X =
[[ 41 -39  44  25  36]
 [-54  -5  27  79  23]
 [-71  35 -17  76 -28]
 [-11 -33  34  56  26]
 [-25  -9  -7  64 -38]
 [ -3  43 -56 -19  48]]
X[0, 0]: 41
X[3, 2]: 34
X[2, 0]: -71
X[0]: [41, -39, 44, 25, 36]
X[5, 1]: 43
X[1, 4]: 23
X[4]: [-25, -9, -7, 64, -38]
X[1, 0]: -54
X[2, 4]: -28
X[3]: [-11, -33, 34, 56, 26]
X[:, 4]: [36, 23, -28, 26, -38, 48]
X[2, 1]: 35
X[1, 1]: -5
X[1]: [-54, -5, 27, 79, 23]

B = 18.29	23.16	16.42	-9.22	19.90	17.60	15.71	-14.72	-5.70	20.00	21.70	19.72	-6.49	-14.71	19.33	22.74
B[0] -> 18.29
B[1] -> 23.16
B[3] -> -9.22
B[8] -> -5.70
B[-12] -> 19.90
B[10] -> 21.70

M =
7529,3447,8101,5691,6398,4604,5212,5181,6554,5480,4427,5802
6818,4302,6080,4688,6897,2349,2871,5444,6996,5245,6979,4787
3973,8570,2542,5462,2552,6326,6524,5750,4618,6230,6281,4981
4621,8249,2570,5487,1307,6090,6324,6141,5381,6386,5896,5114
Indices start at 0.
row 0 col 0: 7529
row 2 col 8: 4618
row 0 col 6: 5212
row 1 col 7: 5444
row 0 col 3: 5691
row 1 col 4: 6897
row 3 col 0: 4621
row 2 col 6: 6524
row 3 col 11: 5114
row 3 col 4: 1307
row 1 col 11: 4787
row 2 col 4: 2552
row 3 col 3: 5487
row 2 col 0: 3973
row 0 col 5: 4604
row 0 col 9: 5480
row 1 col 5: 2349
row 2 col 11: 4981
row 1 col 8: 6996

data =
[[ 17   2 -56 -59  33 -21  57   5  44 -27  43  -5 -49]
 [-16 -14  81  77 -29 -27 -16 -28 -44 -27 -10 -15  64]
 [ -5 -65 -13   3  70  12 -38  41  58   6 -64 -63  13]
 [ 32  34 -13  -9 -56  13 -34 -32 -34  24 -30  40  -5]
 [-74  45 -41 -52  17  64 -33  61  -5  62  42  46 -65]
 [ -3 -44  69  76  -3 -26 -26 -16 -19 -28 -47 -43  74]
 [-35  74 -14 -31 -50  18  21  -3 -46  21  74  72 -47]
 [-83  49  -2 -17  15  56 -32  61 -25  54  54  48 -42]
 [ 41 -71 -17   0  62 -13 -11   9  63 -18 -73 -69  19]]
data[0, 0] -> 17
data[:, 1] -> [2, -14, -65, 34, 45, -44, 74, 49, -71]
data[6, 1] -> 74
data[4, 6] -> -33
data[6, 4] -> -50
data[:, 4] -> [33, -29, 70, -56, 17, -3, -50, 15, 62]
data[:, 6] -> [57, -16, -38, -34, -33, -26, 21, -32, -11]
data[8, 2] -> -17
data[:, 5] -> [-21, -27, 12, 13, 64, -26, 18, 56, -13]
data[5, 4] -> -3
data[0] -> [17, 2, -56, -59, 33, -21, 57, 5, 44, -27, 43, -5, -49]
data[8, 11] -> -69
data[4, 8] -> -5
data[4, 7] -> 61
data[3, 8] -> -34
data[6, 3] -> -31
data[1, 3] -> 77
data[7] -> [-83, 49, -2, -17, 15, 56, -32, 61, -25, 54, 54, 48, -42]
data[7, 10] -> 54
data[3, 0] -> 32
data[5, 10] -> -47
data[6, 8] -> -46
data[1, 1] -> -14
data[0, 10] -> 43
data[1, 12] -> 64
data[5, 6] -> -26
data[5, 0] -> -3
data[7, 4] -> 15
data[3, 1] -> 34
data[4] -> [-74, 45, -41, -52, 17, 64, -33, 61, -5, 62, 42, 46, -65]
data[:, 10] -> [43, -10, -64, -30, 42, -47, 74, 54, -73]
data[5, 9] -> -28
data[8] -> [41, -71, -17, 0, 62, -13, -11, 9, 63, -18, -73, -69, 19]
data[7, 7] -> 61
data[:, 3] -> [-59, 77, 3, -9, -52, 76, -31, -17, 0]
data[8, 12] -> 19
